arr = array([-3.42, -0.58, -1.03, -0.30, -7.20])
Read off the entry just right of -1.03.
-0.30
The centre entry -> -1.03
The minimum is -7.20
Read off the entry just left of -1.03.
-0.58

Questions about the grid below.
1) What is the entry just left of 14.0?
2) What is the entry just left of the smallest entry?
3) What is the 1st entry in reading order?
4) What is the entry just left of 4.9?
5) What is the entry just right of -3.3?
[[  8.9  20.7  14.3   3.0   7.0  23.7  13.7  11.1  21.9   8.8  22.4  -8.6
   -1.1  18.1]
 [ 14.4   9.6   7.2   5.5  -4.1  21.6  14.0   1.2   7.6   7.0  12.7  -3.3
    3.9   7.3]
 [  9.8  19.0   9.4  10.1   7.5  19.0   7.7  17.8  15.3   9.6   4.9 -24.0
   -4.5  20.0]]
1) 21.6
2) 4.9
3) 8.9
4) 9.6
5) 3.9

[[ 5.89  1.26 -2.60 -0.09 -4.65 -2.50 -0.46 -0.49  1.67]
 [ 2.76 -1.95 -0.88 -1.11  3.38 -3.39  0.42  6.15 -0.45]]
Rows and columns are numbered from 1.
The entry just left of the smallest entry -> -0.09
The entry directly below -0.09: -1.11
Which number is the bottom-right entry?
Answer: -0.45
The top-left entry: 5.89
The top-right entry: 1.67
The top entry of the column that holds the largest entry is -0.49
Which number is the entry just right of the smallest entry?
Answer: -2.50
Which number is the entry in row 2 and column 1?
Answer: 2.76
The maximum: 6.15
The entry directly above -0.88 is -2.60
Which number is the entry in row 1 and column 2?
Answer: 1.26
The bottom entry of the column that holds the smallest entry is 3.38
Which number is the entry in row 2 and column 3?
Answer: -0.88

B =
[[-1.66  0.04  2.35 -2.18 -1.82 -1.90 -2.26 -0.08 -1.79]
 [-4.79 -3.30  4.64  1.02  0.76  1.14 -0.22 -3.27  1.18]
 [-5.47 -7.47  3.29  5.65  3.52  5.33  4.38 -7.29  5.17]
 [-1.96  1.52  3.51 -3.91 -2.75 -3.43 -4.24  1.35 -3.25]
 [-4.22 -6.28  2.57  4.40  2.72  4.21  3.88 -6.24  4.07]
 [-2.64 -7.03 -0.01  5.62  2.91  5.19  5.74 -6.94  4.95]
 [-0.05  2.84  1.72 -5.02 -3.88 -4.52 -4.60  2.60 -4.36]
 [-3.50 -4.21  2.32  2.40  1.07  2.27  1.64 -4.12  2.21]
 [-6.46 -6.44  5.16  4.25  3.03  4.13  2.51 -6.29  4.08]
 [-4.73 -6.14  3.20  4.20  2.64  4.03  3.33 -6.07  3.91]
 [-4.77 -7.34  2.47  5.61  3.35  5.25  4.66 -7.16  5.10]
 [ 1.19  4.84  0.92 -6.93 -5.47 -6.37 -6.35  4.60 -6.14]
 [ 1.42 -0.01 -2.09 -1.30 -2.46 -1.37 -0.39 -0.04 -1.39]
 [ 1.77  4.11 -0.47 -5.85 -5.21 -5.49 -5.19  3.95 -5.33]
 [-4.76 -7.73  2.12  6.16  3.52  5.72  5.12 -7.52  5.51]]
Rows and columns are numbered from 1.
Give the entry in the bottom-left corner.
-4.76
The entry just right of the largest entry is 3.52
The entry at row 1, column 3: 2.35
The bottom entry of the column that holds the smallest entry -> -7.73
The entry in row 1 and column 1 is -1.66
Give the median of all entries.
0.04
Give the entry just right of -0.08.
-1.79
Give the entry at row 2, column 1.
-4.79
Give the entry just right of -6.44.
5.16
The entry just left of -5.21 is -5.85
Give the entry in the bottom-right corner.
5.51
The entry just right of 1.14 is -0.22
The largest entry: 6.16
The entry just left of the centre entry -> 2.40
The entry directly below 4.95 is -4.36
Give the entry directly above -0.39.
-6.35
Give the entry directly above the smallest entry.
4.11
Give the entry just left of 6.16.
2.12
The entry directly above the centre entry: -3.88
The entry directly above -1.37 -> -6.37
Give the entry directly above 2.51.
1.64
Give the entry just left of -0.08.
-2.26
The entry just left of -5.19 -> -5.49
The entry just left of 2.27 -> 1.07
Give the entry in row 3 and column 1.
-5.47
The entry directly below -0.04: 3.95
Give the entry just right of the centre entry.
2.27
Give the entry just left of -2.46.
-1.30
The entry directly above 4.84: -7.34
Give the entry directly below 4.64.
3.29

Questions about the array below. Rows and columns are numbered from 1.
1) What is the entry directly above -8.9?
2) What is the entry in row 3 and column 1?
3) What is the entry directly below the largest entry?
4) What is the top entry of the column that holds the smallest entry?
5) What is the entry directly above the smallest entry?
6) What is the entry just right of the smallest entry?
7) What is the bottom-right entry?
8) What is the entry just right of the largest entry?
  1.8   -5.6    5.8   -1.2   -1.2    6.3   14.5    9.4   10.4   13.8    7.3  -10.7   15.8   -3.0   -4.2
 10.9   17.3   15.0   -5.4    1.0    8.9    3.7    4.1   13.8   -2.4   -8.8   17.8    6.3    4.6    7.7
  3.4    3.3   -3.8   12.6   12.1   10.6  -10.9    4.0   21.6    3.5    0.3    5.5   14.3    2.2   -2.9
  5.6  -10.4   -7.9   -0.2    2.5   -8.3   14.9   -0.8   -3.0   -3.0    9.8   -1.2    8.5    5.4    1.4
  2.1    3.6   10.2   -9.1    1.9    9.5   16.3   10.9    4.0   -6.4    8.0   12.8    2.6   -6.7   17.5
 -3.6    9.1   10.1    3.7    9.1   14.8    0.4    2.6   -0.5   22.6   20.4    7.3   -3.8    5.2    4.1
  4.9   14.1   20.7    1.4   -3.3   -2.2   13.3    9.9    1.0    3.7   -4.3    3.7  -10.3   10.1    7.9
  5.7    1.4    0.6  -16.1    3.8    6.3    8.5   -8.9    3.9    5.9   13.0   15.4   11.7    3.5   -0.7
1) 9.9
2) 3.4
3) 3.7
4) -1.2
5) 1.4
6) 3.8
7) -0.7
8) 20.4
